Here is a tiny trained network, its code and every weight. The questions are about switching its units off for an input and a class, where a switched-off unit gives its printed mean instead of its output.

import numpy as np


def w(rows, s, z=0):
    codes = np.array(rows[::2]) - 128.0
    scale = np.full(codes.shape[1], s)
    scale[-1] = z or s
    return codes * scale


def f(y):
    return np.maximum(y, 0)


def log_softmax(a):
    a = a - a.max(-1, keepdims=True)
    return a - np.log(np.exp(a).sum(-1, keepdims=True))


def net(x, mask):
    res = np.array(x, float).reshape(1, 6) / 4 @ E
    y = f(res @ A[0][:, :-1].T + A[0][:, -1])
    res = res + np.where(mask, y, B[0][:, -1]) @ B[0][:, :-1]
    return log_softmax(res[-1] @ U[:, :-1].T + U[:, -1])


A, B = {}, {}
E = w([
[130,127,124,125,126],'x0',
[127,129,135,130,132],'x1',
[126,133,139,124,145],'x2',
[46,179,175,35,58],'x3',
[75,248,68,158,155],'x4',
[130,122,102,117,116],'x5',
],0.012)
A[0] = w([
[223,29,176,135,148,5],'n1',
[152,116,117,182,157,87],'n2',
[193,96,64,255,188,151],'n3',
[212,120,75,169,185,111],'n4',
[103,198,62,181,179,81],'n5',
[167,246,62,214,164,55],'n6',
[182,102,73,192,197,141],'n7',
],0.0088,0.0019)
B[0] = w([
[204,75,37,198,129,225],'n1',
[65,172,125,150,130,171],'n2',
[100,187,182,47,28,248],'n3',
[91,150,203,118,114,207],'n4',
[189,48,41,254,187,193],'n5',
[181,56,40,126,134,208],'n6',
[83,229,205,75,122,216],'n7',
],0.0088,0.013)
U = w([
[57,225,159,78,99,253],'0',
[213,6,73,218,162,3],'1',
],0.012,0.0024)

Each question gives the input, the list of numbers given to net, and the class t.
The units are the neurons (one row each of A and B). Each row of codes is followed by its name. A weight is (code - 128) times the scale printed after its matrix; where a second scale follows, it is the last column's (A, B and U).
mask holds one flag per neuron, in row order. A switched-off neuron (its flag False) gives its mean, the last column of its row in B, instead of its output. The means were averaged over made-up inputs and are rounded, as every weight is.
A unit's drop is (log p(t) with every unit on - log p(t) with that unit switched off) / (log p(t) with every unit on - log p(t) with every unit switched off).
most important unit: the unit with the biggest drop
k most important neurons: the k neurons with the biggest drops, biggest first
drop of u: that unit's drop, to one decimal
input [-7,-4,5,-7,-5,4], class 0: most important unit : n3
input [-7,1,6,2,3,-3], class 1: 2 most important neurons : [n3, n7]
input [3,-5,-6,-7,6,-2], class 0: 3 most important neurons : [n3, n7, n1]
input [4,-1,2,7,8,0], class 1: 2 most important neurons : [n5, n3]
input [4,5,5,-5,-4,-2], class 0: 2 most important neurons : [n3, n7]
input [5,-7,-1,-2,-2,-8], class 0: 2 most important neurons : [n5, n6]
input [2,-5,3,-8,4,-4], class 0: 2 most important neurons : [n3, n7]
input [4,-1,-8,4,-7,1], class 1: drop of n3 : 0.2
input [8,4,5,1,-2,6], class 1: 3 most important neurons : [n3, n7, n4]
input [7,-6,-6,-2,6,7], class 1: drop of n5 : 0.5
input [-8,6,2,1,4,3], class 1: drop of n5 : 0.0
input [6,7,3,6,-7,3], class 1: drop of n7 : 0.8
